Below is a small trained network, with its code and all its weights. Each question gives an input and a class and asks what happens when units are switched off, that is, made to give their printed mean instead of their output.

import numpy as np


def w(rows, s, z=0):
    codes = np.array(rows[::2]) - 128.0
    scale = np.full(codes.shape[1], s)
    scale[-1] = z or s
    return codes * scale


def f(y):
    return y / 2 * (1 + np.tanh(0.7978845608 * (y + 0.044715 * y**3)))


def log_softmax(a):
    a = a - a.max(-1, keepdims=True)
    return a - np.log(np.exp(a).sum(-1, keepdims=True))


def net(x, mask):
    res = np.array(x, float).reshape(1, 5) / 4 @ E
    y = f(res @ A[0][:, :-1].T + A[0][:, -1])
    res = res + np.where(mask, y, B[0][:, -1]) @ B[0][:, :-1]
    return log_softmax(res[-1] @ U[:, :-1].T + U[:, -1])


A, B = {}, {}
E = w([
[89,182,104,133,54,105,203,109,51,102],'x0',
[141,147,82,230,195,165,183,87,143,135],'x1',
[61,158,148,128,201,3,179,196,162,156],'x2',
[64,31,99,185,128,67,68,94,89,86],'x3',
[124,121,189,156,124,145,143,139,144,68],'x4',
],0.0068)
A[0] = w([
[201,80,91,101,202,143,23,154,197,210,84],'neuron 1',
[97,175,99,129,39,111,216,84,48,87,80],'neuron 2',
[169,62,214,136,195,163,60,158,235,96,60],'neuron 3',
[215,86,107,122,58,208,97,43,101,108,3],'neuron 4',
[131,102,184,34,57,97,67,178,109,131,144],'neuron 5',
[201,227,80,30,140,179,179,144,152,254,108],'neuron 6',
[202,98,121,135,56,218,84,58,92,114,16],'neuron 7',
[163,138,62,226,192,171,187,62,147,150,113],'neuron 8',
[139,104,174,15,41,88,71,174,110,123,166],'neuron 9',
[57,44,53,170,148,75,25,69,66,148,96],'neuron 10',
[73,205,127,133,57,102,212,101,38,64,182],'neuron 11',
[198,216,192,88,134,184,167,166,164,160,13],'neuron 12',
[116,102,151,22,53,107,71,172,125,123,140],'neuron 13',
],0.005,0.0011)
B[0] = w([
[105,86,70,65,191,180,127,151,84,112,221],'neuron 1',
[107,90,76,64,236,204,56,168,40,145,216],'neuron 2',
[93,77,66,36,195,192,105,160,38,128,213],'neuron 3',
[124,75,166,136,151,12,247,207,192,217,218],'neuron 4',
[195,202,68,212,185,123,166,102,126,78,207],'neuron 5',
[66,40,190,111,41,123,200,59,117,54,252],'neuron 6',
[136,75,150,151,184,18,254,212,172,220,217],'neuron 7',
[210,213,67,207,160,116,154,91,162,60,231],'neuron 8',
[203,172,89,184,177,128,163,107,138,74,221],'neuron 9',
[74,45,220,122,56,136,214,54,68,35,246],'neuron 10',
[104,76,68,67,218,189,110,184,84,164,240],'neuron 11',
[69,42,244,116,96,126,207,47,55,53,201],'neuron 12',
[183,211,72,196,176,116,165,78,146,69,201],'neuron 13',
],0.0058,0.0037)
U = w([
[86,89,210,116,74,136,145,44,102,76,89],'0',
[123,122,149,132,144,15,171,226,172,215,113],'1',
[117,117,75,76,165,222,88,180,87,152,93],'2',
[126,133,115,123,106,143,123,123,143,123,217],'3',
[197,199,84,179,140,131,128,81,149,86,102],'4',
[136,181,148,137,40,152,39,117,164,194,145],'5',
[128,203,174,141,21,143,5,130,181,235,11],'6',
],0.012,0.011)

Each question gives the input, the list of numbers given to net, and the class t.
The units are the neurons (one row each of A and B). Each row of codes is followed by its name. A weight is (code - 128) times the scale printed after its matrix; where a second scale follows, it is the last column's (A, B and U).
mask holds one flag per neuron, in row order. A switched-off neuron (its flag False) gives its mean, the last column of its row in B, instead of its output. The means were averaged over made-up inputs and are rounded, as every weight is.
A unit's drop is (log p(t) with every unit on - log p(t) with that unit switched off) / (log p(t) with every unit on - log p(t) with every unit switched off).
The circuit of an input: a set's keep is (log p(t) with only the set's units on - log p(t) with every unit switched off) / (log p(t) with every unit on - log p(t) with every unit switched off). Starting from the 12 units with the biggest drops (on a tie, the unit counted first), units are removed one at a time, each time the one whose removal leaves the highest keep (on an exact tie, the one counted first), for as long as the keep stays at least 0.8.
units of the circuit, in order: the units of the circuit, biggest drop first
unit that matters most: the unit with the biggest drop
k most important neurons: the k neurons with the biggest drops, biggest first
drop when u is switched off: that unit's drop, to one decimal
input [-8,-1,-6,5,5], class 2: unit that matters most -> neuron 3
input [8,8,-7,-7,0], class 2: 2 most important neurons -> (neuron 2; neuron 11)
input [8,6,4,6,-1], class 2: units of the circuit, in order -> (neuron 11; neuron 2)
input [-4,4,6,-7,1], class 0: units of the circuit, in order -> (neuron 12; neuron 6)
input [-2,4,6,-6,-3], class 0: 2 most important neurons -> (neuron 6; neuron 12)
input [4,-1,7,-7,3], class 0: 2 most important neurons -> (neuron 12; neuron 6)
input [8,7,-6,6,3], class 2: 2 most important neurons -> (neuron 2; neuron 11)
input [1,-8,3,7,-3], class 4: units of the circuit, in order -> (neuron 5; neuron 13)
input [-7,-6,-1,8,-6], class 0: 3 most important neurons -> (neuron 10; neuron 11; neuron 2)
input [-8,-7,0,-6,8], class 2: 3 most important neurons -> (neuron 3; neuron 1; neuron 10)
input [7,-3,-8,-7,5], class 1: units of the circuit, in order -> (neuron 7; neuron 4)
input [-5,-8,0,-8,1], class 0: 3 most important neurons -> (neuron 12; neuron 6; neuron 8)
input [-7,7,5,-6,-5], class 2: 3 most important neurons -> (neuron 1; neuron 3; neuron 10)
input [6,4,5,1,3], class 2: 2 most important neurons -> (neuron 11; neuron 2)
input [-7,8,7,-1,0], class 4: units of the circuit, in order -> (neuron 8)
input [-7,4,-3,7,-3], class 0: 3 most important neurons -> (neuron 10; neuron 11; neuron 2)
input [7,0,3,-8,-2], class 0: 2 most important neurons -> (neuron 6; neuron 12)
input [5,-7,2,3,-4], class 4: drop when neuron 6 is switched off -> 0.0
input [8,-6,0,-1,-5], class 2: drop when neuron 2 is switched off -> 0.5
input [1,-7,-3,-3,-6], class 4: drop when neuron 5 is switched off -> 0.2
input [1,-4,5,-7,5], class 0: unit that matters most -> neuron 12
